In the rows, 128 means zero.
Each row of numbers belongs to one of the nodes below and depends on some of the facts about them. Some rows are named. Which node is each other row?

Facts:
kidro: belongs to class; bregren: is directly followed by; klino: points at; niruk: is directly part of
plufibur kidro:275 bregren:kluskin niruk:batror
ladran kidro:904 bregren:pomil niruk:fugror
miror kidro:275 bregren:fodro niruk:ladral
libava kidro:904 bregren:legun niruk:nuzen
brodram kidro:275 bregren:tasan niruk:napom
daso kidro:390 bregren:stiful niruk:kloklur
klafe kidro:275 bregren:briplam niruk:vagrosten
bodo kidro:904 bregren:tilok klino:garur ladran givopi rabe niruk:nofa
zeral kidro:904 niruk:drusku
pagrel kidro:904 bregren:branibrem niruk:skodris
gredran kidro:390 klino:kodro kladrek plidrek dralo nelin fiklo bregasko
kodro kidro:904 bregren:grakal niruk:skinaflen
redel kidro:904 bregren:kubrer niruk:batror
dostestim kidro:904 bregren:paplil niruk:ladral
kuvol kidro:275 bregren:plafi niruk:lostar
vekles kidro:275 bregren:drelal niruk:gredran
pufle kidro:275 niruk:drerekim
skobro kidro:275 bregren:lestir niruk:skonebro
drusku kidro:275 niruk:gruvil
klabral kidro:390 bregren:trefluk klino:dafi zeral tromemun grunasis niruk:batror
brobak kidro:390 bregren:plapas niruk:gruvil
brodok kidro:904 bregren:tutokas niruk:kladrek
madris kidro:390
bezun kidro:904 bregren:gira niruk:sadi
bisas kidro:275 bregren:lodrun niruk:kostes
zepul kidro:390 klino:dralo dravek niruk:sadi
skinaflen kidro:390
tuse kidro:904 bregren:kanim niruk:madris
griflel kidro:275 bregren:gaplo niruk:ribras
nalal kidro:275 bregren:legik niruk:skonebro
kladrek kidro:904 bregren:lostar niruk:trirur
pupor kidro:904 bregren:kluflom niruk:skodris
kesadrir kidro:275 bregren:skugrom niruk:ladral
greplis kidro:275 bregren:drufak niruk:kostes
kligo kidro:390 bregren:bragros niruk:napom
stupo kidro:275 bregren:dredis niruk:nostam
grunasis kidro:275 niruk:dravum
griskir kidro:275 bregren:posaplum klino:visto dafi fabra kligo stenon floklos kubrer nelin sugrik niruk:klepluplok
kostes kidro:390 bregren:fabra niruk:sodrel
zubefli kidro:390 bregren:saflu niruk:napom
kubrer kidro:390 bregren:tamas niruk:batror
skelis kidro:904 bregren:kipodrim niruk:grosi
braskizes kidro:390 bregren:meplibre niruk:nostam
studro kidro:275 bregren:fetem niruk:skodris
grakal kidro:275 bregren:ribras niruk:skinaflen
tezarel kidro:904 klino:dratribrim kize niruk:brobak
bunon kidro:275 bregren:kligo niruk:napom
grosan kidro:904 bregren:griflel niruk:ribras
brutok kidro:390 bregren:gigen klino:drelal bofus fuvas stenon drumem drudu lestir niruk:klepluplok
drufak kidro:904 bregren:drudu niruk:kostes
klostan kidro:904 bregren:flestel niruk:brobak
plakem kidro:904 niruk:gredran
navik kidro:275 klino:brodram kesadrir redel grilik drivar bunon niruk:fugror
skiruk kidro:904 bregren:zatrur klino:skodris trirur drogoplem niruk:skinaflen
vostul kidro:275 bregren:griskir niruk:klepluplok
nostam kidro:275 bregren:dravum klino:kliplin repom grosan stiful daso niruk:skonebro
gistetrus kidro:275 bregren:dratribrim klino:miror bragros gruvil braskizes mubram grosi fifla pufle niruk:drivar
tromemun kidro:275 bregren:klafek niruk:brobak
stiben kidro:275 bregren:nidol niruk:grosi
paplil kidro:390 bregren:fipla niruk:ladral
batror kidro:390
bofus kidro:275 bregren:nezek niruk:vasta
noskek kidro:275 klino:zubefli ladran plufibur dralo drudu niruk:mubram
skugrom kidro:390 klino:batror treflur pupor niruk:ladral
drelal kidro:904 bregren:fliske niruk:gredran
klelu kidro:390 bregren:fufom niruk:kostes
fitri kidro:275 bregren:fugror klino:garur kesadrir topar stenon sedi zudil niruk:batror
klograr kidro:275 bregren:ture klino:drelal daso rabil stiben nelin bregur niruk:grosi
ture kidro:390 bregren:stido niruk:grosi
pomil kidro:904 bregren:sadres klino:brodram stiful trirur tromemun gira niruk:fugror
gronum kidro:904 niruk:kladrek
lestir kidro:275 bregren:lamage niruk:skonebro
vagrosten kidro:275 bregren:nostam klino:stenon plakem pufle niruk:skonebro
ridu kidro:390 klino:ladral skinaflen drusku daso niruk:nofa
ziledruk kidro:904 niruk:gistetrus
ligri kidro:904 bregren:kuvol klino:bofus buplek ture zudil niruk:lostar
sadres kidro:904 bregren:tuplom niruk:fugror
plabre kidro:904 bregren:visto niruk:grosi
givopi kidro:904 bregren:dralo niruk:nostam
sadi kidro:390 bregren:plakem niruk:gredran
briplam kidro:904 bregren:lustal niruk:vagrosten
fipla kidro:390 bregren:miror niruk:ladral
zatrur kidro:390 bregren:fiklon niruk:skinaflen
sugrik kidro:904 niruk:vetris
klepluplok kidro:275 bregren:nelin klino:sodrel bragros brobak stiben briplam rabe kipodrim libava niruk:gredran
floklos kidro:904 bregren:zepul niruk:sadi
skodris kidro:390 bregren:sedi niruk:sodrel
ladral kidro:275
dredis kidro:390 bregren:rotrul klino:lamage skatim fiklon grunasis replin niruk:nostam
lamage kidro:904 bregren:pegrik niruk:skonebro
tuplom kidro:275 bregren:flabru klino:fibul pima grimu drogoplem vute niruk:fugror
flusta kidro:904 bregren:tromemun niruk:brobak
lostar kidro:904 bregren:skovedri niruk:trirur
kluflom kidro:904 bregren:studro niruk:skodris
fifla kidro:275 niruk:nuzen
drumem kidro:904 bregren:bregur niruk:sadi
mabro kidro:275 niruk:sedi
ribras kidro:904 bregren:rokle niruk:skinaflen
stenon kidro:904 bregren:bronu niruk:brobak
mubram kidro:275 niruk:drivar
fabra kidro:390 niruk:sodrel
tilok kidro:390 bregren:ridu niruk:nofa
stumul kidro:275 bregren:trogorer niruk:tilok
dralo kidro:904 bregren:stupo niruk:nostam
rokle kidro:904 klino:ladran treflur gira drumem sadi replin niruk:skinaflen
saflu kidro:275 bregren:bunon klino:drelal niruk:napom
kanim kidro:275 bregren:fluda klino:gaplo gronum bregasko kipodrim zudil niruk:madris
raflok kidro:904 bregren:braskizes klino:leklo trefluk briplam grakal niruk:nostam
tamas kidro:904 niruk:batror
sodrel kidro:904
vetris kidro:275
legik kidro:390 bregren:vagrosten klino:miror bisas plidrek grimu tuse niruk:skonebro
skonebro kidro:904 klino:fiklo bregasko sugrik
fuvas kidro:275 bregren:drusku niruk:gruvil
repom kidro:390 bregren:grosi niruk:gruvil
plepim kidro:904 bregren:klepluplok klino:kesadrir tasan greplis niruk:gredran
fugror kidro:390 bregren:plufibur niruk:batror
pima kidro:275 niruk:lostar
kipodrim kidro:904 bregren:plabre niruk:grosi
flestel kidro:390 bregren:stenon niruk:brobak
flagaflim kidro:390 klino:zeral gronum floklos plukim fipla niruk:napom
plidrek kidro:275 bregren:vostul niruk:klepluplok
legun kidro:904 bregren:drogoplem klino:drelal bofus bragros paplil mubram sugrik niruk:nuzen
dravum kidro:275 bregren:stonim klino:fibul topar ribras noska niruk:skonebro
topar kidro:275 bregren:skiruk niruk:skinaflen
grilik kidro:275 bregren:flagaflim niruk:napom
fufom kidro:390 bregren:bisas klino:brobak rotrul ribras niruk:kostes
stido kidro:904 bregren:stiben niruk:grosi
nidol kidro:275 bregren:skelis niruk:grosi
bregur kidro:390 bregren:floklos niruk:sadi
nofa kidro:390
zilu kidro:390 bregren:pupor niruk:skodris
plukim kidro:904 bregren:ladran niruk:fugror
vute kidro:904 bregren:greplis niruk:kostes
nezek kidro:275 bregren:faski niruk:vasta
drirude kidro:275 bregren:vodrurum niruk:klepluplok
visto kidro:904 bregren:fustur niruk:grosi
drudu kidro:390 niruk:kostes
skatim kidro:904 niruk:vasta
fustur kidro:390 niruk:grosi
grosi kidro:275 bregren:klabrim niruk:gruvil
plafi kidro:390 bregren:pima niruk:lostar
fiklo kidro:275 niruk:nostam
stonim kidro:390 klino:skelis lodrun gaplo skovedri gruvil daso niruk:skonebro
vasta kidro:390
fodro kidro:275 bregren:kloklur niruk:ladral
rabil kidro:275 niruk:bofus
leklo kidro:904 niruk:skodris
dravek kidro:275 bregren:gronum niruk:kladrek
flabru kidro:904 bregren:navik klino:plafi plidrek grimu niruk:fugror
napom kidro:904 bregren:vekles niruk:gredran
padrok kidro:275 bregren:topar niruk:skinaflen
fiklon kidro:275 bregren:kodro niruk:skinaflen
kloklur kidro:904 bregren:kesadrir niruk:ladral
trefluk kidro:904 bregren:grimu niruk:batror
gaplo kidro:904 niruk:ribras
branibrem kidro:904 bregren:treflur niruk:skodris
posaplum kidro:904 bregren:brutok klino:fluda skagrol nalal klafek niruk:klepluplok
klafek kidro:904 bregren:tezarel niruk:brobak
fibul kidro:904 niruk:redel
dratribrim kidro:275 bregren:mubram niruk:drivar
flako kidro:904 bregren:buplek niruk:redel
lustal kidro:275 niruk:vagrosten
sedi kidro:904 bregren:kostes niruk:sodrel
lodrun kidro:904 bregren:lepusku niruk:kostes
replin kidro:390 niruk:fuvas
kize kidro:275 bregren:drumem niruk:sadi
stiful kidro:904 niruk:kloklur
grimu kidro:275 bregren:redel niruk:batror
klabrim kidro:275 bregren:brobak klino:batror gruma stiful plukim nalal niruk:gruvil
dafi kidro:904 bregren:replin niruk:fuvas
gruma kidro:904 bregren:sadi niruk:gredran
trukil kidro:390 bregren:plukim klino:fugror fetem robus skatim niruk:fugror
drivar kidro:904
skagrol kidro:390 niruk:grakal
drerekim kidro:390 bregren:tuse klino:skovedri fuvas drogoplem pupor niruk:madris
skovedri kidro:275 niruk:trirur
kliplin kidro:275 bregren:klelu niruk:kostes
bragros kidro:275 bregren:brodram niruk:napom
meplibre kidro:275 bregren:fiklo niruk:nostam
tasan kidro:275 bregren:grilik niruk:napom
kluskin kidro:275 bregren:klabral klino:fluda nezek fustur stido niruk:batror
garur kidro:904 niruk:kanim
noska kidro:390 bregren:sugrik niruk:vetris
trogorer kidro:390 klino:braskizes kladrek tasan briplam vostul branibrem niruk:tilok
lepusku kidro:904 bregren:vute klino:sadres bragros skinaflen dostestim daso vekles niruk:kostes
gira kidro:390 bregren:kize niruk:sadi
faski kidro:390 bregren:skatim niruk:vasta
nelin kidro:390 bregren:napom niruk:gredran
rabe kidro:390 bregren:brodok niruk:kladrek
buplek kidro:275 bregren:fibul niruk:redel
kapil kidro:390 klino:skelis nezek zilu kloklur niruk:padrok
gruvil kidro:275
vodrurum kidro:904 bregren:plidrek niruk:klepluplok
kopoba kidro:275 bregren:klostan klino:nezek nelin plabre flako niruk:brobak
bronu kidro:904 bregren:flusta klino:zubefli drusku zeral dostestim trirur fifla bregasko vasta niruk:brobak
robus kidro:390 bregren:rabe niruk:kladrek
fetem kidro:390 bregren:pagrel niruk:skodris
fliske kidro:390 bregren:gruma klino:fibul brobak stiben datim klafek niruk:gredran
petun kidro:390 bregren:klafe klino:ziledruk meplibre niruk:vagrosten
drogoplem kidro:390 bregren:fifla niruk:nuzen
nuzen kidro:390 klino:skobro treflur klafe vetris zilu
rotrul kidro:904 bregren:raflok niruk:nostam
datim kidro:390 bregren:trukil niruk:fugror
gigen kidro:275 klino:zatrur brodram branibrem niruk:klepluplok
tutokas kidro:390 bregren:dravek klino:flestel niruk:kladrek
bregasko kidro:275 bregren:kladrek niruk:trirur
fluda kidro:275 niruk:madris
zudil kidro:904 bregren:bofus niruk:vasta
plapas kidro:390 bregren:fuvas klino:vodrurum niruk:gruvil
trirur kidro:390
treflur kidro:904 bregren:leklo niruk:skodris
pegrik kidro:904 bregren:nalal niruk:skonebro

Known rows:
plufibur: [115  92 138 127 123 134 138 126 135 114 128 115 117 133  86 128 137 142
 122 137 106 120 132 112 105 128 134 110 119 143 126 120 131]
fugror: [148 152 138 115 131 111 130 135 137 131 123 141 133 129 138 137 120  91
 176 115 152 112 144 131 157 144 128 147 114 125 123 116 128]
datim: [138 135 127 120 123 125 138 130 134 142 120 143 124 122 108 132 125 112
 177 125 147 125 142 136 160 144 121 164 122 127 127 111 134]
bezun: [129 128 145 120 117 139 134 131 133 134 126 136 117 124  70 136 133 123
 145 130 132 127 126 131 123 139 119 147 118 132 122 104 127]
fiklon: [123 100 114 143 127 143 130 131 112 124 138 114 124 130  90 124 131 153
 119 122  78 110 128 144 101 124 132 106 115 141 131 125 137]
nalal: [115  96 123 124 128 131 127 121 121  97 120 113 117 135  84 125 141 145
  99 145 121 113 136  94 113 126 129 109 127 152 134 129 131]
daso: [148 183  90 123 130 164 123 120 108 157 118 139 140 110  88 128 106 110
 195 111  98 131 139 155 155 134 129 150 136 124 143 112 145]
fabra: [133 126 130 125 125 121 133 132 129 138 120 135 135 120 131 127 129 111
 165 126 153 107 142 135 157 133 130 166 131 128 127 121 132]
fiklo: [109  72 139 129 125 123 139 137 146 118 120 106 134 139 129 127 152 148
 109 132 129  99 119 133  84 110 134 117 116 141 125 137 125]
saflu: [120 167 111 120 135 191 119 115 147 186 137 104 166 120 128 121 129 145
 126 135  59 175  85 143  71 109 145  84 153  83 124 135 120]
kanim: [124 145 136 140 141 120 119 128 139 147 166 107 139 135 195 124 124 135
  87 124  88 160 105 135 100 128 139  64 127  98 111 150 114]
dratribrim: [129 100 120 141 126 143 130 127 115 129 144 114 121 127  74 126 130 151
 130 126  74 117 130 139 103 133 130 103 116 138 129 114 137]
nidol: [118  84 135 134 125 148 143 131 140 104 117 130 122 131  97 130 131 141
 121 128 118 120 122 124  95 123 119 104 114 141 131 120 128]
bronu: [117 145 132 139 130 119 133 124 139 132 135 141 125 131 214 125 112 134
  90 133 143 186 111 131 141 119 121 115 145 102 127 152 118]
tutokas: [126 174 131 121 128 105 134 126 131 154 130 138 129 127 211 132 114 128
 131 124 159 181 123 137 160 119 116 146 139  97 127 150 119]
fibul: [133 123 115 140 125 123 127 128 110 136 140 129 120 124 106 126 124 138
 139 120 103 118 136 157 142 138 127 135 121 135 130 122 138]
skovedri: [115 109 137 122 125 138 138 125 132 119 116 118 123 137  83 132 134 140
 126 127 107 129 132 118  99 121 124 113 109 143 132 116 132]

Rows to name:
No name comes twice in this set of rows, the named rows included.
[127 182 130 111 131 151 122 130 159 185 118 127 171 117 222 127 135 118
 142 130 158 170  96 151 110 104 134 149 161  77 125 153 111] | brutok
[126 158 119 135 129 132 125 120 142 173 157 122 141 120 176 120 119 138
 135 130  99 170 106 158 135 129 136 114 146  90 119 144 123] | ligri
[132 171 107 122 135 172 119 118 162 198 138 114 177 115 176 116 119 131
 155 131  83 168  92 167 113 120 149 108 163  77 121 145 123] | legun
[115 150 107 146 133 131 130 114 100 127 149 132 107 133 156 126 103 164
  83 120  83 199 115 133 119 118 112  77 126 118 138 149 128] | klabrim
[122 150 128 135 144 122 117 128 130 152 152 102 150 138 210 123 124 139
  91 117  87 156 108 138  94 115 146  69 128 104 122 159 118] | vagrosten
[134 123 128 134 135 137 123 128 123 118 146 116 125 130  77 127 123 125
 137 116  75 107 132 129 104 144 138  83 106 138 122 108 135] | padrok
[128 138 126 111 126 183 120 131 154 158 104 122 165 115 108 127 139 113
 161 134 118 111 108 138  93 114 146 146 144 120 130 114 127] | drelal
[116 108 146 137 130  77 123 128 132 124 149 123 118 138 229 118 138 143
  54 150 174 154 116 121 147 119 125 125 156 110 115 171 112] | flabru
[127 222 102 108 135 144 125 111 125 165 112 143 144 123 178 129  97 119
 151 119 133 199 126 115 157 114 121 140 150 100 146 143 126] | ridu

Now the same nodes, written a new way:
Some nodes and their rows:
trirur: [106 138 141 117 132 103 104 173 153 144 100 142 151  93]
fiklo: [ 73 148 120 113 135  82  72 156 105 125 141 157 135  85]
kligo: [105 123 153 124 118  82  99 168 135 154 102 133 114  70]
skovedri: [ 85 135 129 135 126  89  90 144 122 147 138 160 142 116]
plapas: [ 91 178 115  96 125 100 128 164 170 144 119 198 125  85]
pomil: [ 64 195 148 126 132 101 143 147 177 149 167 183 131 113]
fugror: [108 124 135 116 130 102  99 167 146 136  91 150 139  92]
treflur: [ 83 151 127 121 140  97  99 158 129 145 144 135 142 112]
grunasis: [ 79 140 130 132 128  93  87 145 119 136 137 158 144 105]
nelin: [103 119 147 120 119  80  96 164 134 142 100 144  99  65]
lostar: [ 86 119 133 128 144  87 103 149 129 127 118 144 139 115]
nostam: [ 70 159 137 130 119  91 107 189 182 132 172 206 120 151]
ligri: [ 62 149 116 104 134  89 118 138 147 114 145 202  91  89]
lepusku: [ 80 144 113 102 112  80 122 165 177 146 167 205  93 152]
replin: [113 141 116 109 125 108 100 151 142 148 100 150 144  92]
griskir: [ 49 146 142 124 131  66 109 154 139 120 151 212  82  63]
batror: [108 134 139 117 131 102 102 170 156 145  99 149 147  99]

Which node is each row?
No name comes twice in this set of rows, the named rows included.
[ 70 171 152 104 131  86 121 176 162 138 128 178  93  32] | zepul
[ 84 136 109  93 125  75 100 132 115 121 121 162 143 105] | stenon
[ 56 167 164 128 130  84 130 158 165 143 167 170 103  94] | posaplum
[ 62 159 151  99 149  78 123 172 157 102 104 199  90   9] | gredran
[ 87 145 118 114 138  96 104 142 123 135 129 149 146 110] | zeral
[110 150 120  98 106  97 102 144 140 142  94 150 146  95] | flestel
[101 121 161 118 131  84  90 195 148 141 109 125 123  77] | sadi
[ 84 118 126 134 133  83  84 150 121 125 126 170 136 109] | mubram
[ 69 152 132 123 141  89  86 149 112 135 140 156 152  80] | grimu
[ 88 168 141 117 122 113 131 164 192 135 121 192 117  89] | drerekim
[ 81 108 121 128 136  82  79 151 121 117 123 175 127 108] | bofus
[ 75 112 158 149 124  91  84 141 123 138 137 148 120  95] | drirude
[ 77 153 127 113 116  89  86 147 123 136 145 154 164 113] | tromemun
[ 87 197 138 112 117 107 127 177 185 153 143 174 118  89] | skugrom

